Read these off the array that follows. Counting starts at 1.
1) What is the entry in row 1 and column 2?
2) What is the bottom-right entry?
3) What is the entry in row 1 and column 1?
4) What is the entry just left of 122?
5) What is the entry in row 2 and column 2?
6) What is the entry in row 3 and column 1?
[[130 133 131 130 127 127 125 126 130 134]
 [123 133 124 122 126 127 129 127 131 134]
 [133 133 133 131 135 135 147 136 138 131]
 [114 127 113 114 112 114 119 112 124 127]
 [125 135 123 121 146 145 149 149 140 137]
 [130 130 131 131 142 142 127 142 130 130]
 [134 140 134 131 125 125 142 124 139 140]
 [133 124 134 133 146 146 135 144 130 123]
 [132 142 131 129 126 125 138 129 140 143]
 [135 142 136 134 132 131 134 135 139 143]
 [136 146 136 132 135 135 148 134 142 146]]
1) 133
2) 146
3) 130
4) 124
5) 133
6) 133

Questions about the row below.
1) Report the entry just left of 120.
2) Report the entry just right of the smallest entry.
[121, 126, 132, 145, 125, 105, 129, 124, 120, 157, 132, 124]
1) 124
2) 129

[111 105 104 127 128 133 124 125]
Find the entry just right of 105.
A: 104
Find the entry just right of 104.
A: 127

x =
[[135 135 130 142 133 137 127 153]
 [133 135 101 126 119 121 112 134]
 [117 117 132 114 127 126 135 100]
 [141 141 141 148 135 137 147 124]
 [107 108 144 111 144 149 130 124]
 [104 105 140 106 142 145 127 124]]
Rows and columns are numbered from 1.
What is the top entry of the column that holds the smallest entry? 153
The bottom entry of the column that holds the largest entry is 124
The entry in row 1 and column 2 is 135
The top-left entry: 135
The entry directly below the smallest entry: 124
What is the entry in row 3 and column 1? 117
The entry at row 2, column 2 -> 135
The entry at row 1, column 3: 130
What is the entry directly below 108? 105
What is the entry at row 2, column 1? 133
The entry at row 3, column 3 -> 132
The entry directly above the smallest entry: 134
What is the entry just left of the smallest entry? 135

X =
[[140 127 148 152 129 126 106 134  99 124 126 144 114 114 115 130]
 [110 130 120 127 147 130 131 119 115 122 156 115 144 115 131  99]]
Rows and columns are numbered from 1.
The entry just right of the largest entry: 115
Report the entry directly above the largest entry.
126
The entry in the top-left corner -> 140
Report the entry in the top-right corner.
130
The entry at row 1, column 3: 148
Report the entry at row 1, column 2.
127
Report the entry just right of 120.
127
Report the entry just left of 129.
152
The entry in row 2 and column 1: 110
Report the bottom entry of the column that holds the largest entry.
156

[[128 127 128 128 128 138 118 131 128 137 127 122 121]
 [130 129 120 128 121 131 128 130 132 128 128 128 111]
 [133 126 128 135 130 134 119 131 133 134 121 128 117]
 [136 126 128 143 128 127 125 130 139 126 118 128 128]
 [131 128 127 133 129 120 128 126 132 120 125 128 126]
 [127 130 119 129 117 128 134 128 128 121 132 131 115]
 [135 126 125 139 131 128 124 128 136 129 119 128 116]
 [126 132 113 129 109 126 134 127 130 128 136 129 103]
 [128 131 117 131 115 124 134 127 131 120 128 133 109]
 [130 128 119 133 128 137 120 131 132 134 127 128 128]
 [134 126 126 138 133 126 127 129 135 128 119 128 128]
 [130 128 126 132 128 119 128 128 131 128 128 138 126]]
Counting starts at 1.
The entry in row 2 and column 3 is 120
The entry in row 1 and column 1: 128
Read off the entry at row 3, column 2.
126
Read off the minimum.
103
Read off the entry in row 3 and column 1.
133
Read off the entry in row 1 and column 3.
128
Read off the entry in row 2 and column 1.
130
Read off the entry directly below the smallest entry.
109
The top entry of the column that holds the largest entry: 128
The entry just left of the largest entry: 128
Read off the maximum.
143
The entry in the bottom-right corner: 126
Read off the bottom entry of the column that holds the largest entry.
132
Read off the bottom-left entry.
130
The entry directly above the largest entry -> 135
Read off the entry directly below the largest entry.
133
Read off the entry in row 1 and column 2.
127
Read off the entry just right of the largest entry.
128
The top entry of the column that holds the smallest entry is 121
